Below are the code and all the weights of a small trained network. Each question names an input and a target symbol and asks about switching units off, where a switched-off unit gives its printed mean instead of its output.

import numpy as np


def w(rows, s, z=0):
    codes = np.array(rows[::2]) - 128.0
    scale = np.full(codes.shape[1], s)
    scale[-1] = z or s
    return codes * scale


def f(y):
    return np.maximum(y, 0)


def softmax(a):
    e = np.exp(a - a.max(-1, keepdims=True))
    return e / e.sum(-1, keepdims=True)


def log_softmax(a):
    a = a - a.max(-1, keepdims=True)
    return a - np.log(np.exp(a).sum(-1, keepdims=True))


def net(x, mask):
    ids = ['αβδζηθλμξπστφψω'.index(c) for c in x.split()]
    T = len(ids)
    res = E[ids] + P[:T]
    r = res
    for j in range(2):
        rows = slice(3 * j, 3 * j + 3)
        q, k, v = (r @ M[0][rows].T for M in (Q, K, V))
        z = softmax(np.where(np.tri(T) > 0, q @ k.T / 3**0.5, -1e9)) @ v
        o = O[0][rows]
        res = res + np.where(mask[j], z, o[:, -1]) @ o[:, :-1]
    y = f(res @ A[0][:, :-1].T + A[0][:, -1])
    res = res + np.where(mask[2:26], y, B[0][:, -1]) @ B[0][:, :-1]
    return log_softmax(res[-1] @ U[:, :-1].T + U[:, -1])


Q, K, V, O, A, B = {}, {}, {}, {}, {}, {}
E = w([
[149,153,84,235,185],'α',
[52,88,135,132,214],'β',
[120,46,155,189,51],'δ',
[168,31,139,114,104],'ζ',
[138,41,50,174,128],'η',
[105,204,160,198,181],'θ',
[52,116,128,203,142],'λ',
[117,80,57,70,216],'μ',
[175,112,241,151,170],'ξ',
[133,95,240,153,87],'π',
[218,188,143,139,194],'σ',
[145,154,78,157,250],'τ',
[227,133,63,153,125],'φ',
[73,172,196,70,165],'ψ',
[194,151,193,205,92],'ω',
],0.017)
P = w([
[38,215,1,116,60],'0',
[63,167,50,129,95],'1',
[94,148,79,131,105],'2',
[112,129,93,133,113],'3',
[125,118,103,141,120],'4',
[148,104,118,146,129],'5',
[157,91,125,155,138],'6',
[168,84,133,159,143],'7',
[183,74,139,165,151],'8',
[184,64,150,165,159],'9',
[203,57,161,175,173],'10',
[215,47,170,181,179],'11',
[222,37,184,186,192],'12',
[180,54,170,168,178],'13',
],0.0078)
Q[0] = w([
[101,122,114,17,185],'head 0',
[183,230,43,199,68],'head 0',
[174,196,15,86,29],'head 0',
[128,203,115,70,115],'head 1',
[56,136,188,172,130],'head 1',
[128,158,198,156,254],'head 1',
],0.0097)
K[0] = w([
[168,119,62,156,119],'head 0',
[105,182,167,78,61],'head 0',
[42,223,70,115,43],'head 0',
[93,177,46,202,124],'head 1',
[144,104,147,196,126],'head 1',
[189,88,164,254,223],'head 1',
],0.0097)
V[0] = w([
[77,102,83,96,93],'head 0',
[17,68,143,226,102],'head 0',
[67,136,192,2,163],'head 0',
[126,228,166,28,187],'head 1',
[79,236,205,127,59],'head 1',
[42,114,66,191,221],'head 1',
],0.0062)
O[0] = w([
[104,88,74,52,113,80],'head 0',
[54,165,177,169,121,225],'head 0',
[120,46,227,55,164,96],'head 0',
[176,197,192,90,253,87],'head 1',
[162,128,212,202,138,104],'head 1',
[65,145,57,233,184,252],'head 1',
],0.0069,0.0042)
A[0] = w([
[103,129,107,106,125,73],'neuron 0',
[69,30,135,122,65,225],'neuron 1',
[188,132,143,173,139,130],'neuron 2',
[142,204,142,140,163,105],'neuron 3',
[158,85,80,91,187,87],'neuron 4',
[82,78,159,91,125,98],'neuron 5',
[191,116,180,188,130,176],'neuron 6',
[118,93,181,116,2,105],'neuron 7',
[188,74,182,113,89,124],'neuron 8',
[168,137,154,202,89,194],'neuron 9',
[136,50,187,92,202,139],'neuron 10',
[84,180,221,140,189,99],'neuron 11',
[98,98,121,136,163,115],'neuron 12',
[198,94,87,154,129,105],'neuron 13',
[142,67,83,67,133,253],'neuron 14',
[103,201,158,152,54,97],'neuron 15',
[150,170,104,157,81,141],'neuron 16',
[115,122,59,99,138,143],'neuron 17',
[150,215,112,109,91,193],'neuron 18',
[84,135,103,140,138,96],'neuron 19',
[91,208,124,113,208,96],'neuron 20',
[126,79,127,134,149,128],'neuron 21',
[36,134,165,207,74,133],'neuron 22',
[122,89,115,115,64,62],'neuron 23',
],0.011,0.0058)
B[0] = w([
[129,150,181,95,121,133],'neuron 0',
[208,151,136,114,55,196],'neuron 1',
[68,144,118,79,91,183],'neuron 2',
[175,43,146,136,97,175],'neuron 3',
[114,66,158,110,94,153],'neuron 4',
[136,123,167,64,123,147],'neuron 5',
[67,141,134,81,125,214],'neuron 6',
[206,89,87,68,198,159],'neuron 7',
[105,130,57,183,180,156],'neuron 8',
[106,147,116,85,168,219],'neuron 9',
[90,155,160,155,145,176],'neuron 10',
[121,118,115,73,178,211],'neuron 11',
[132,122,150,104,109,178],'neuron 12',
[52,74,202,174,97,156],'neuron 13',
[179,254,126,80,64,158],'neuron 14',
[209,125,220,136,95,162],'neuron 15',
[152,156,108,190,144,159],'neuron 16',
[47,117,76,60,96,157],'neuron 17',
[128,198,73,150,170,152],'neuron 18',
[103,103,149,129,115,173],'neuron 19',
[184,16,120,141,149,207],'neuron 20',
[168,158,116,145,194,159],'neuron 21',
[134,104,236,143,114,250],'neuron 22',
[138,119,88,231,170,135],'neuron 23',
],0.0068,0.013)
U = w([
[56,148,108,219,125,69],'α',
[57,61,167,67,96,217],'β',
[174,54,157,133,63,12],'δ',
[169,144,111,82,65,212],'ζ',
[83,95,112,137,29,158],'η',
[154,115,172,174,179,116],'θ',
[70,101,199,150,47,48],'λ',
[86,130,103,24,90,137],'μ',
[41,240,144,61,174,21],'ξ',
[176,120,201,41,91,28],'π',
[181,196,73,112,214,253],'σ',
[137,52,73,148,141,59],'τ',
[85,212,75,136,121,224],'φ',
[119,105,147,62,139,101],'ψ',
[117,254,187,104,88,244],'ω',
],0.0087,0.0057)

Each question gives the input, a string of symbols that net reads in full, and the target symbol t.
The units are the heads (3 rows each of Q, K, V and O) and the neurons (one row each of A and B). Each row of codes is followed by its name. A weight is (code - 128) times the scale printed after its matrix; where a second scale follows, it is the last column's (O, A, B and U).
mask holds one flag per unit, heads first, then neurons. A switched-off unit (its flag False) gives its mean, the last column of its rows in O or B, instead of its output. The means were averaged over made-up inputs and are rounded, as every weight is.
A unit's drop is (log p(t) with every unit on - log p(t) with that unit switched off) / (log p(t) with every unit on - log p(t) with every unit switched off).
The circuit of an input: a set's keep is (log p(t) with only the set's units on - log p(t) with every unit switched off) / (log p(t) with every unit on - log p(t) with every unit switched off). Starting from the 12 units with the biggest drops (on a tie, the unit counted first), units are removed one at a time, each time the one whose removal leaves the highest keep (on an exact tie, the one counted first), for as long as the keep stays at least 0.8.
units of the circuit, in order: the units of the circuit, biggest drop first
most important unit: the unit with the biggest drop
k most important neurons: the k neurons with the biggest drops, biggest first
which heads matter: for each layer, one digit per head in row order, 1 if its drop is at least 0.15 and else 0, layers parted by /
drop of u: that unit's drop, to one decimal
input θ β θ η β ω α β β μ, target μ: units of the circuit, in order -> [neuron 17; neuron 14; head 1]
input ζ σ θ, target θ: units of the circuit, in order -> [neuron 20; head 1]
input τ λ σ σ β β β δ β ξ, target ξ: which heads matter -> 00
input σ λ ζ λ β τ, target τ: which heads matter -> 01
input η η β β β β ζ, target ζ: units of the circuit, in order -> [neuron 14; neuron 1; head 1]
input α σ π, target π: units of the circuit, in order -> [neuron 7; head 1]
input β θ α, target α: which heads matter -> 01
input θ β θ ζ θ λ β π, target π: which heads matter -> 11
input λ η β μ δ, target δ: units of the circuit, in order -> [neuron 1; neuron 7; neuron 22]
input β ω θ, target θ: which heads matter -> 00
input θ θ ω, target ω: most important unit -> neuron 20
input δ β ω θ μ θ η, target η: 2 most important neurons -> [neuron 13; neuron 17]
input σ ω ω, target ω: which heads matter -> 10
input ω α ω η ω φ β β β ζ, target ζ: 2 most important neurons -> [neuron 14; neuron 1]
input β α σ β α δ, target δ: most important unit -> neuron 1
input β θ δ ξ π α θ ψ β σ θ τ σ θ, target σ: which heads matter -> 11
input φ λ α ω β φ θ τ β θ α β ξ, target ξ: which heads matter -> 00
input β β θ τ, target τ: which heads matter -> 01
input α θ θ τ ζ τ θ ζ φ, target φ: 2 most important neurons -> [neuron 22; neuron 20]
input σ β β θ θ ω β β ψ ψ ψ β θ, target β: most important neuron -> [neuron 6]
input θ ω λ η, target η: drop of neuron 2 -> -0.1
input ω λ α, target α: drop of neuron 21 -> 0.0
input ζ θ π λ λ, target λ: drop of head 0 -> 0.1
input θ β λ δ φ β μ, target μ: drop of head 1 -> 0.2
